[[11, 45, 44, 36, 38, 26],
 [30, -34, -1, -29, 10, -16],
 [-17, -9, -16, -12, -18, -13]] --> 11

[[17, 1, 10, -1, -9, -2, 0],
 [-4, 2, 36, 9, -3, 0, 13],
 [45, 1, 7, 3, 3, -1, 8]] --> 17

[[-43, 30, -35, -31],
 [4, -14, -25, -7],
 [-14, 14, -25, -9]] --> -43

[[-1, -1, 0, 1, 1, -40, -4],
 [-2, -7, -2, 0, 0, -49, -2],
 [2, 26, 6, -4, 1, 3, -3]] --> -1

[[-11, -7, 2, -5, -2, -1],
 [-10, -14, -1, -3, -3, 4],
 [0, 13, -7, -40, -11, 15]] --> -11

[[-26, 1, -26, -21, -8],
 [-8, -1, 21, -11, -27],
 [-9, -9, -22, 23, -42]] --> -26

[[44, 45, 24, 22],
 [-30, -20, -1, -15],
 [37, -21, 0, 47]] --> 44
---
Input:
[[  8  33  20  16  -4]
 [ 48  -4   9  31  16]
 [ 14  -3  15 -37  15]]
Output: 14

Input:
[[-44 -18  15 -14]
 [-45 -24   5  -9]
 [ -3   1  -6   1]]
Output: -3

Input:
[[ 36  51 -23 -49]
 [-25  -3 -28   8]
 [ -3   4   5  -3]]
Output: -3

Input:
[[ 10 -38  35 -48]
 [ 14 -19   7   6]
 [ -1  14  37 -28]]
Output: -1

Input:
[[  0  -3   3 -14   4]
 [-23  -1  47 -26  13]
 [-20  -8  48 -36   9]]
Output: -20

Input:
[[23 22  0  0  4 -1]
 [29 42  8  5  9  7]
 [35 32 -8  5 11  0]]
Output: 35
---
-20  -15   24   15  -21   23  -20
-15   17   19  -27   10    8   13
 20   -8   45    6    1   24    3
| 3

 34   27   50   -1    4  -45
 -9    8   -9   -4   -5  -12
| -12

-25  -25  -45  -10
 23   31  -26   26
| 26

-10   29  -24  -39  -30   -8  -42 | -42

 25  -43   37  -50  -14  -40  -42 | -42

-51   -7   -4  -45   36 | 36

42  34   9  -3  -9  12 | 12
---
{"in": [-440, -501, 945, -37, -525, -76], "out": -525}
{"in": [[64, 158, 203, 166, 183], [185, 108, 29, 113, 89]], "out": 166}
{"in": [[71, 459, 659, 186, 299, -246, 552], [48, 124, 419, -746, -381, 237, 496], [-949, 385, -119, -38, 192, -162, -22]], "out": -246}
{"in": [4854, 3035, 8505, 2798, 3127], "out": 2798}
{"in": [[77, 63, 78, 72, 17], [74, 96, 74, 50, 25]], "out": 72}
{"in": [177, 218, 153, 174, 62, 221], "out": 62}
---
[[-15  15   6   1]
 [ 31 -16   9  24]
 [-44  51  30  27]] value 30

[-42 -26 -10  13  22] value 13

[-46  26  41 -55  17   4  22] value 4

[  7  -7  36 -40  -2 -39  32] value -39

[15  7 51 -6 26] value -6

[ 38  50 -11  38  41] value 38

[  9  28  41 -34 -30] value -34

[ 41 -22 -23  34 -43  45] value -43

[[ 3 45 -7  6 33]
 [-2 43 -6 -1 36]] value -1

[-13   1  35 -39  27 -14 -45] value -14
---
[ 14  -1 -21  41  -7 -13] -> 14, -13

[[ -4  14  11   4]
 [ 16  28 -24  48]
 [-35  27  19 -22]] -> -4, -22

[[  8 -45  -7  16   5]
 [ 31   9  29 -16 -10]] -> 8, -10

[-32  25  -4 -46  53 -15] -> -32, -15

[ 27 -56  22 -19] -> 27, -19

[ -6 -51 -32   2  -4] -> -6, -4

[  7 -41   9 -33 -18 -18   2] -> 7, 2
